Below is a small trained network, with its code and all its weights. Each question gives an input and a class and asks what happens when units are switched off, that is, made to give their printed mean instead of their output.

import numpy as np


def w(rows, s, z=0):
    codes = np.array(rows[::2]) - 128.0
    scale = np.full(codes.shape[1], s)
    scale[-1] = z or s
    return codes * scale


def f(y):
    return y / 2 * (1 + np.tanh(0.7978845608 * (y + 0.044715 * y**3)))


def log_softmax(a):
    a = a - a.max(-1, keepdims=True)
    return a - np.log(np.exp(a).sum(-1, keepdims=True))


def net(x, mask):
    res = np.array(x, float).reshape(1, 5) / 4 @ E
    y = f(res @ A[0][:, :-1].T + A[0][:, -1])
    res = res + np.where(mask, y, B[0][:, -1]) @ B[0][:, :-1]
    return log_softmax(res[-1] @ U[:, :-1].T + U[:, -1])


A, B = {}, {}
E = w([
[14,154,138,52,95,100,90],'x0',
[124,255,130,147,155,162,176],'x1',
[125,128,126,130,128,127,127],'x2',
[124,128,113,129,140,133,118],'x3',
[161,140,23,92,57,133,161],'x4',
],0.015)
A[0] = w([
[168,182,130,173,147,159,171,111],'N0',
[168,176,120,183,162,151,180,118],'N1',
[114,126,208,146,197,123,94,254],'N2',
[230,48,124,174,144,146,128,204],'N3',
[120,197,134,126,145,141,179,168],'N4',
[175,150,25,79,64,97,155,178],'N5',
[93,236,136,114,129,143,132,86],'N6',
[61,246,139,83,134,130,143,73],'N7',
[78,84,141,68,112,87,81,149],'N8',
[156,136,58,92,61,134,149,162],'N9',
[85,80,109,52,103,95,77,124],'N10',
[140,103,83,108,107,111,112,117],'N11',
[179,144,95,136,136,137,176,131],'N12',
[115,132,141,162,163,138,131,160],'N13',
[170,180,135,183,166,166,195,134],'N14',
[89,196,133,100,120,146,117,94],'N15',
[156,47,112,154,137,103,122,177],'N16',
[105,117,178,119,136,123,83,166],'N17',
[129,131,170,158,174,132,112,182],'N18',
],0.012,0.0092)
B[0] = w([
[74,171,134,108,179,154,148,200],'N0',
[43,201,141,78,193,161,181,208],'N1',
[137,141,209,215,193,25,74,251],'N2',
[249,50,65,175,91,83,137,245],'N3',
[175,149,89,184,168,152,148,200],'N4',
[127,123,90,45,89,231,180,232],'N5',
[214,69,88,158,114,80,151,192],'N6',
[219,2,95,166,77,90,131,208],'N7',
[45,111,186,120,133,154,40,205],'N8',
[137,161,115,56,59,190,151,206],'N9',
[94,157,155,75,70,133,106,196],'N10',
[136,131,140,70,95,125,140,155],'N11',
[141,131,88,115,155,175,162,188],'N12',
[155,143,151,150,144,104,117,166],'N13',
[101,190,158,123,193,125,156,224],'N14',
[171,58,111,129,91,117,126,171],'N15',
[139,76,105,157,78,98,108,191],'N16',
[91,102,152,151,157,119,65,187],'N17',
[156,140,186,163,167,66,120,194],'N18',
],0.0095,0.018)
U = w([
[186,77,134,184,135,63,116,251],'0',
[197,82,79,110,77,150,161,186],'1',
[130,233,159,152,190,102,147,51],'2',
[115,200,106,107,162,208,176,24],'3',
[11,120,168,141,145,109,81,130],'4',
[51,154,141,59,72,161,118,64],'5',
],0.012,0.0025)

Each question gives the input, the list of numbers given to net, and the class t.
The units are the neurons (one row each of A and B). Each row of codes is followed by its name. A weight is (code - 128) times the scale printed after its matrix; where a second scale follows, it is the last column's (A, B and U).
mask holds one flag per neuron, in row order. A switched-off neuron (its flag False) gives its mean, the last column of its row in B, instead of its output. The means were averaged over made-up inputs and are rounded, as every weight is.
A unit's drop is (log p(t) with every unit on - log p(t) with that unit switched off) / (log p(t) with every unit on - log p(t) with every unit switched off).
The circuit of an input: a set's keep is (log p(t) with only the set's units on - log p(t) with every unit switched off) / (log p(t) with every unit on - log p(t) with every unit switched off). Starting from the 12 units with the biggest drops (on a tie, the unit counted first), units are removed one at a time, each time the one whose removal leaves the highest keep (on an exact tie, the one counted first), for as long as the keep stays at least 0.8.
units of the circuit, in order: the units of the circuit, biggest drop first
top k neurons: the k neurons with the biggest drops, biggest first
drop when u is switched off: that unit's drop, to one decimal
input [6,2,1,-7,0], class 0: units of the circuit, in order -> (N7)
input [7,-1,8,-7,1], class 5: top 3 neurons -> (N2, N10, N18)
input [2,7,-8,-4,5], class 1: top 2 neurons -> (N7, N6)
input [1,5,-7,-1,-3], class 0: top 3 neurons -> (N7, N6, N15)
input [1,0,3,-3,-7], class 4: top 4 neurons -> (N3, N7, N6, N17)
input [-6,1,0,8,-8], class 2: top 2 neurons -> (N1, N7)
input [-1,1,5,0,-2], class 2: top 2 neurons -> (N7, N3)
input [3,-7,7,5,1], class 5: top 2 neurons -> (N2, N10)
input [-3,2,2,8,0], class 2: top 2 neurons -> (N5, N9)
input [1,-5,8,6,-4], class 4: top 2 neurons -> (N8, N7)
input [-3,0,7,-1,1], class 1: top 2 neurons -> (N2, N3)
input [-8,1,5,-5,7], class 3: top 2 neurons -> (N1, N14)
input [1,-4,-2,-7,2], class 5: drop when N7 is switched off -> 0.1
input [0,3,1,2,5], class 3: units of the circuit, in order -> (N3)
input [-8,6,4,2,-3], class 2: drop when N18 is switched off -> 0.0
input [3,1,-7,0,1], class 1: drop when N0 is switched off -> 0.1
